Known rows:
33 -11 19 7 -11 1 -11 -10 34 21 33 -10 -3 18 -12 -6 8 -8 3 -19 2 -11 -15
 8 6 -20 14 16 -21 -26 18 -> (465)
0 -15 -37 -10 -16 43 19 -6 -30 3 -19 12 36 -8 23 18 3 -2 -12 14 11 -4 33
 3 5 -1 13 -2 -6 0 7 -> (101)
-21 37 0 2 -7 -21 -14 15 -4 -9 9 -3 -25 -24 14 10 -16 9 2 25 8 33 -19
 -27 7 8 -28 -8 46 9 -17 -> (40)
-35 50 0 -2 1 -34 17 -1 22 -27 20 32 -12 -2 -5 -3 8 5 12 29 -26 0 7 -41
 20 41 -16 9 36 11 4 -> (141)
-8 -10 12 -9 43 -8 10 -2 -21 -38 -34 -15 -22 19 -30 -12 -7 17 0 -18 -14
 -15 8 44 -16 -6 14 -17 -10 28 -13 -> (813)
46 1 11 -1 -17 14 -17 -5 23 17 44 -22 -29 10 -2 4 2 0 -7 -11 12 9 -23 19
 14 -34 17 11 3 -34 8 -> (646)
-3 -17 -36 -9 -16 41 20 -6 -29 3 -20 12 40 -7 22 17 4 -3 -11 14 10 -7 34
 2 4 1 12 -1 -8 0 9 -> (1221)
-33 23 6 9 0 -33 -8 12 8 -4 -2 9 -1 -17 5 -1 -11 0 13 16 -2 13 -13 -38 1
 22 -32 -4 24 17 -9 -> (104)
33 -7 17 5 -10 1 -5 -11 36 17 38 -6 -6 20 -12 -7 12 -8 3 -17 -4 -13 -14
 9 11 -16 18 17 -17 -28 20 -> (416)
2 -28 -48 -25 -1 20 1 -23 -45 12 -7 2 60 -1 30 20 24 -17 -5 8 3 -12 29
 -9 -5 12 27 -26 3 -8 -8 -> (254)
14 -27 -66 -10 3 52 27 -9 -15 17 -24 17 22 -12 44 9 -2 -2 -15 -8 -3 1 24
 0 4 20 -5 13 -18 24 12 -> (262)
46 1 11 -1 -17 15 -16 -6 22 18 44 -22 -29 10 -2 4 2 0 -7 -11 11 8 -24 20
 13 -34 17 11 4 -34 8 -> (491)
25 -17 -5 -14 -4 38 13 6 -40 -7 -32 13 38 -47 17 12 4 -9 7 5 22 -1 63
 -26 25 -2 20 -6 -33 5 25 -> (1320)
37 -3 20 7 -17 6 -19 -11 35 17 31 -19 -3 26 -11 -1 4 -1 -6 -22 4 -2 -13
 7 -7 -22 5 21 -19 -30 17 -> (967)
-22 -24 -23 -5 -25 45 22 15 -33 6 -22 14 48 -9 9 28 27 -10 -15 10 3 -7
 27 2 -3 -7 23 -6 -2 0 15 -> (818)
-37 21 8 11 -2 -33 -8 16 7 -3 -3 9 0 -17 2 2 -4 -2 12 15 -2 14 -14 -37
 -1 20 -28 -5 26 17 -7 -> (261)
-30 13 16 26 7 -35 -7 15 0 5 -4 41 -10 2 11 3 -32 -13 16 31 14 10 -19
 -31 -3 29 -29 -9 20 8 -11 -> (1364)

Facts:
(1019) -skipar-> baste; (564) -skipar-> kluvi; (87) -skipar-> kluvi; (1206) -skipar-> sketem
(1014) -skipar-> bamobok; (47) -skipar-> bamobok; (310) -skipar-> baste; (687) -skipar-> baste
(1221) -skipar-> kluvi; (844) -skipar-> bamobok; (1311) -skipar-> sketem; (779) -skipar-> kluvi
(115) -skipar-> bamobok; (760) -skipar-> bamobok; (1358) -skipar-> sketem; (445) -skipar-> bamobok
(313) -skipar-> bamobok; (51) -skipar-> kluvi; (261) -skipar-> sketem; (460) -skipar-> baste
(1009) -skipar-> baste; (587) -skipar-> bamobok; (499) -skipar-> kluvi; (487) -skipar-> sketem
(254) -skipar-> kluvi; (914) -skipar-> sketem; (478) -skipar-> baste; (1329) -skipar-> sketem
(155) -skipar-> bamobok; (40) -skipar-> sketem; (104) -skipar-> sketem; (105) -skipar-> sketem
(1273) -skipar-> bamobok; (966) -skipar-> bamobok; (212) -skipar-> sketem; (457) -skipar-> sketem
(291) -skipar-> baste; (101) -skipar-> kluvi; (812) -skipar-> sketem; (924) -skipar-> bamobok
(658) -skipar-> bamobok; (1112) -skipar-> bamobok; (340) -skipar-> sketem; (272) -skipar-> sketem
(967) -skipar-> bamobok; (913) -skipar-> sketem; (663) -skipar-> sketem; (158) -skipar-> kluvi
(491) -skipar-> bamobok; (66) -skipar-> baste; (94) -skipar-> sketem; (364) -skipar-> bamobok
(116) -skipar-> sketem; (724) -skipar-> baste; (749) -skipar-> baste; (262) -skipar-> kluvi
(1052) -skipar-> kluvi; (910) -skipar-> baste; (1365) -skipar-> kluvi; (302) -skipar-> bamobok
(903) -skipar-> bamobok; (646) -skipar-> bamobok; (799) -skipar-> bamobok; (1008) -skipar-> kluvi
(877) -skipar-> kluvi; (475) -skipar-> baste; (1026) -skipar-> bamobok; (193) -skipar-> kluvi
(1058) -skipar-> baste; (1121) -skipar-> sketem; (735) -skipar-> bamobok; (837) -skipar-> kluvi
(993) -skipar-> sketem; (501) -skipar-> baste; (1208) -skipar-> kluvi; (1294) -skipar-> sketem
(504) -skipar-> sketem; (671) -skipar-> bamobok; (1158) -skipar-> kluvi; (73) -skipar-> bamobok
(786) -skipar-> kluvi; (818) -skipar-> kluvi; (532) -skipar-> bamobok; (997) -skipar-> bamobok
(372) -skipar-> baste; (769) -skipar-> baste; (562) -skipar-> sketem; (500) -skipar-> bamobok
(588) -skipar-> kluvi; (383) -skipar-> sketem; (1268) -skipar-> kluvi; (544) -skipar-> kluvi
(548) -skipar-> baste; (465) -skipar-> bamobok; (644) -skipar-> baste; (332) -skipar-> kluvi
(979) -skipar-> baste; (1364) -skipar-> sketem; (196) -skipar-> bamobok; (141) -skipar-> sketem
(451) -skipar-> sketem; (312) -skipar-> bamobok; (325) -skipar-> baste; (1095) -skipar-> bamobok
(994) -skipar-> bamobok; (785) -skipar-> sketem; (782) -skipar-> baste; (900) -skipar-> sketem
(219) -skipar-> sketem; (1046) -skipar-> sketem; (126) -skipar-> bamobok; (50) -skipar-> sketem
(281) -skipar-> sketem; (553) -skipar-> sketem; (1142) -skipar-> sketem; (808) -skipar-> sketem
(1320) -skipar-> kluvi; (1138) -skipar-> kluvi; (436) -skipar-> kluvi; (673) -skipar-> sketem
(526) -skipar-> kluvi; (813) -skipar-> baste; (122) -skipar-> kluvi; (416) -skipar-> bamobok
(1205) -skipar-> bamobok; (1167) -skipar-> bamobok; (417) -skipar-> sketem; (1019) -gagristam-> (272)
(564) -gagristam-> (994); (87) -gagristam-> (818); (1206) -gagristam-> (966); (1014) -gagristam-> (1121)
(47) -gagristam-> (900); (310) -gagristam-> (491); (687) -gagristam-> (262); (1221) -gagristam-> (310)
(844) -gagristam-> (1138); (1311) -gagristam-> (844); (779) -gagristam-> (993); (115) -gagristam-> (340)
(760) -gagristam-> (451); (1358) -gagristam-> (967); (313) -gagristam-> (460); (51) -gagristam-> (104)
(261) -gagristam-> (87); (460) -gagristam-> (760); (1009) -gagristam-> (475); (587) -gagristam-> (910)
(487) -gagristam-> (465); (254) -gagristam-> (478); (914) -gagristam-> (40); (478) -gagristam-> (116)
(1329) -gagristam-> (219); (155) -gagristam-> (1167); (104) -gagristam-> (101); (105) -gagristam-> (658)
(1273) -gagristam-> (312); (966) -gagristam-> (126); (212) -gagristam-> (364); (457) -gagristam-> (383)
(291) -gagristam-> (417); (101) -gagristam-> (94); (812) -gagristam-> (281); (924) -gagristam-> (500)
(658) -gagristam-> (1268); (1112) -gagristam-> (785); (272) -gagristam-> (562); (967) -gagristam-> (445)
(913) -gagristam-> (487); (663) -gagristam-> (1142); (158) -gagristam-> (544); (66) -gagristam-> (812)
(364) -gagristam-> (1058); (116) -gagristam-> (1294); (724) -gagristam-> (1364); (262) -gagristam-> (663)
(1052) -gagristam-> (837); (910) -gagristam-> (646); (1365) -gagristam-> (588); (302) -gagristam-> (724)
(903) -gagristam-> (1026); (1008) -gagristam-> (47); (877) -gagristam-> (548); (475) -gagristam-> (1095)
(1026) -gagristam-> (799); (1121) -gagristam-> (769); (735) -gagristam-> (924); (837) -gagristam-> (587)
(993) -gagristam-> (50); (501) -gagristam-> (66); (1294) -gagristam-> (212); (1158) -gagristam-> (1273)
(786) -gagristam-> (913); (818) -gagristam-> (1158); (532) -gagristam-> (813); (997) -gagristam-> (332)
(372) -gagristam-> (553); (769) -gagristam-> (254); (562) -gagristam-> (687); (500) -gagristam-> (291)
(383) -gagristam-> (673); (1268) -gagristam-> (749); (544) -gagristam-> (644); (548) -gagristam-> (1358)
(465) -gagristam-> (436); (644) -gagristam-> (73); (332) -gagristam-> (141); (979) -gagristam-> (372)
(1364) -gagristam-> (979); (196) -gagristam-> (903); (141) -gagristam-> (1009); (451) -gagristam-> (1320)
(312) -gagristam-> (1008); (325) -gagristam-> (808); (1095) -gagristam-> (115); (785) -gagristam-> (526)
(782) -gagristam-> (105); (900) -gagristam-> (1019); (219) -gagristam-> (1046); (1046) -gagristam-> (671)
(126) -gagristam-> (782); (50) -gagristam-> (325); (281) -gagristam-> (1329); (553) -gagristam-> (158)
(1142) -gagristam-> (1205); (808) -gagristam-> (1206); (1320) -gagristam-> (196); (1138) -gagristam-> (155)
(436) -gagristam-> (504); (673) -gagristam-> (877); (526) -gagristam-> (1311); (813) -gagristam-> (1112)
(122) -gagristam-> (499); (416) -gagristam-> (997); (1205) -gagristam-> (1014); (1167) -gagristam-> (1365)

Rows:
No name comes twice in this set of rows, the named rows included.
0 -28 -27 5 -9 40 22 -2 -37 11 -22 45 31 10 29 21 -17 -15 -7 28 24 -10
 27 9 1 7 15 -6 -13 -8 5 => (544)
51 -9 31 2 -6 3 -14 -3 25 16 31 -13 -12 -4 -11 -6 7 -10 9 -22 9 -4 -6 -2
 20 -25 18 11 -26 -25 22 => (1026)
60 -12 46 2 0 -2 -18 2 23 14 23 -10 -8 -21 -15 -11 9 -16 20 -27 12 -5 8
 -17 28 -23 21 10 -41 -22 32 => (196)
-13 13 -26 2 22 -33 -9 -1 16 10 0 9 -13 -19 28 -8 -13 -3 11 -3 -12 19
 -20 -41 -1 43 -44 2 18 34 -12 => (1142)
0 -31 -24 9 -7 38 22 -2 -39 14 -24 53 30 15 30 24 -23 -17 -6 31 27 -12
 26 10 -1 10 15 -7 -14 -10 4 => (158)
35 5 13 -1 -10 3 1 -14 38 9 47 -1 -16 23 -13 -6 17 -4 1 -11 -9 -14 -9 10
 19 -14 23 21 -7 -29 22 => (115)
-31 30 11 12 -6 -32 -16 8 11 -10 -6 2 7 -5 3 2 -13 7 4 12 -1 18 -4 -42
 -16 25 -43 5 17 14 -6 => (383)
-36 14 4 -1 8 -52 -24 2 -8 2 9 -1 19 -11 6 4 12 -13 16 17 -4 8 -17 -45
 -7 26 -15 -27 38 6 -22 => (1294)
-20 41 -2 0 -6 -20 -10 14 -2 -12 12 2 -28 -22 12 9 -13 9 2 26 5 31 -16
 -27 10 11 -25 -5 49 8 -15 => (340)
-32 12 -11 15 6 -16 4 28 22 9 -9 16 -20 -26 14 0 -4 -2 4 -2 -15 24 -27
 -34 -1 28 -42 10 21 39 1 => (272)
-5 23 35 4 10 -36 -15 22 -3 -12 -14 9 -5 -55 1 -6 -9 -6 30 8 9 20 14 -64
 21 19 -25 -9 2 21 5 => (451)

The same nodes again, as new rows of numbers:
Known rows:
-23 7 -16 3 -6 18 -31 -37 -20 14 -1 -12 -7 3 -8 11 -16 -21 -1 -20 -34
 -12 -1 -21 3 25 -6 18 12 -> (383)
-26 26 -10 3 -6 19 -35 -33 -10 10 -2 -11 -16 0 1 9 -22 -24 -1 -23 -38
 -12 -4 -10 3 27 -15 18 18 -> (417)
-18 -6 -20 3 -29 26 5 -23 -27 11 17 -9 -2 11 25 47 -21 -22 7 -21 -39 -9
 2 2 -11 -6 4 31 2 -> (254)
-34 -12 -12 -5 -23 27 6 -8 -4 10 -6 -13 2 17 11 52 -12 -22 0 -22 -33 -9
 -5 2 -5 -1 -1 21 5 -> (158)
-24 10 -18 -8 -8 15 -25 -40 -11 18 1 -5 -11 -4 7 5 -21 -10 -3 -17 -42 -5
 0 -24 8 30 -1 24 16 -> (808)
-26 -1 -11 -1 -29 25 -8 -11 -17 10 6 1 -1 11 25 45 -14 -21 4 -25 -36 -9
 -3 10 -4 4 4 27 10 -> (564)
-14 -4 -22 4 -8 23 -18 -18 -15 5 17 0 -3 -5 18 31 -18 -20 2 -24 -22 -23
 -17 -12 0 16 15 27 14 -> (310)
-20 15 -14 -1 -6 14 -48 -26 -29 18 -8 -12 -10 3 -7 21 -20 -28 0 -25 -39
 -13 -3 -33 7 17 5 17 3 -> (900)
-26 -1 -11 -1 -28 26 -8 -11 -17 10 5 1 -1 11 26 45 -14 -21 4 -25 -36 -9
 -3 10 -3 4 4 27 10 -> (122)
-20 -9 -8 -2 -33 29 -13 -16 -37 8 -7 7 11 11 11 42 -5 -26 -5 -23 -29 -9
 -6 34 -9 16 19 31 12 -> (1320)
-6 -13 -31 7 -9 23 -4 -29 -28 5 28 -11 -4 -4 17 32 -24 -21 5 -19 -24 -22
 -11 -23 -6 6 18 30 7 -> (478)
-27 23 -10 4 -6 19 -33 -32 -9 10 1 -11 -16 2 4 7 -20 -23 0 -25 -37 -14
 -3 -9 4 29 -16 16 17 -> (340)
-18 -14 -24 2 -6 23 -11 -18 -11 6 12 -7 1 -2 8 34 -15 -19 0 -22 -19 -23
 -17 -18 -1 13 15 24 11 -> (724)
-24 14 -13 3 -6 19 -32 -36 -16 12 -2 -12 -11 2 -4 10 -18 -22 -1 -22 -35
 -12 -2 -16 3 26 -10 17 14 -> (1046)
-23 -18 -25 -1 -3 24 -2 -16 -1 5 5 -15 2 1 1 38 -14 -21 -3 -20 -18 -23
 -18 -22 -2 10 10 21 9 -> (372)
-14 -20 -27 9 -7 22 -11 -18 -13 8 32 -1 0 5 24 25 0 -14 8 -31 -15 -32
 -10 -10 2 25 16 18 7 -> (1009)
-14 -5 -22 3 -9 23 -18 -18 -15 5 18 0 -3 -5 18 31 -17 -20 2 -24 -21 -23
 -17 -11 0 16 16 27 14 -> (910)

Rows:
No name comes twice in this set of rows, the named rows included.
-11 3 -25 2 -7 23 -32 -26 -7 13 16 5 -2 -13 10 41 -17 -20 1 -31 -20 -28
 -16 -8 -3 7 16 26 3 => (687)
-23 9 -15 2 -6 18 -33 -36 -21 14 -2 -13 -9 2 -6 12 -18 -21 -1 -21 -35
 -11 -1 -24 4 23 -5 18 11 => (261)
-25 0 -18 7 -4 18 -25 -36 -14 15 12 -12 -8 10 1 5 -3 -17 5 -28 -29 -21 4
 -16 6 34 -9 10 6 => (141)
-21 22 -15 1 -5 17 -48 -39 -11 21 -5 -7 -10 -5 -11 22 -19 -23 -2 -28 -36
 -16 -2 -18 2 17 -6 17 3 => (562)
-33 1 -16 -2 1 20 -17 -33 -2 12 -14 -27 -6 7 -21 18 -16 -23 -6 -18 -32
 -12 -4 -28 1 20 -15 11 8 => (553)
-16 6 -18 3 -9 23 -19 -15 -8 2 17 1 -8 -7 26 28 -21 -20 2 -25 -24 -22
 -19 -4 1 19 12 28 19 => (749)
-30 3 -16 -1 -2 19 -21 -35 -7 13 -10 -23 -7 6 -17 16 -16 -22 -4 -19 -33
 -12 -3 -27 2 21 -12 13 10 => (1364)
-23 -8 -12 -3 -29 23 -9 -5 -30 11 4 -3 1 15 25 48 -13 -23 5 -23 -38 -8
 -3 -1 -1 1 14 28 6 => (87)
-26 -14 -14 3 -27 25 -2 -11 -17 13 17 0 2 19 29 41 0 -17 9 -30 -31 -16 2
 11 -1 11 4 21 4 => (332)
-28 10 -6 1 -29 26 -12 -8 -12 7 6 2 -5 10 30 43 -18 -22 5 -26 -37 -8 -5
 17 -3 5 -3 27 16 => (588)
-22 -8 -11 -4 -30 21 -13 3 -41 11 1 -4 0 19 27 50 -15 -27 6 -23 -40 -8
 -4 -10 2 -1 21 28 4 => (1158)
-7 -9 -31 8 -8 24 -8 -33 -22 7 28 -8 -4 -8 16 33 -24 -20 4 -21 -23 -24
 -11 -18 -8 5 14 30 5 => (769)
-21 21 -15 0 -6 16 -49 -35 -16 20 -6 -8 -10 -3 -10 22 -19 -25 -1 -28 -37
 -15 -3 -23 4 16 -3 16 3 => (272)
-23 8 -14 -2 -27 26 -20 -22 -7 18 6 5 0 2 18 55 -14 -20 3 -32 -35 -14 -2
 16 -8 -6 1 26 -2 => (262)
-14 -11 -26 -5 -11 20 -11 -21 -12 9 20 5 -3 -10 26 26 -18 -9 0 -20 -26
 -17 -15 -18 4 20 23 32 15 => (325)

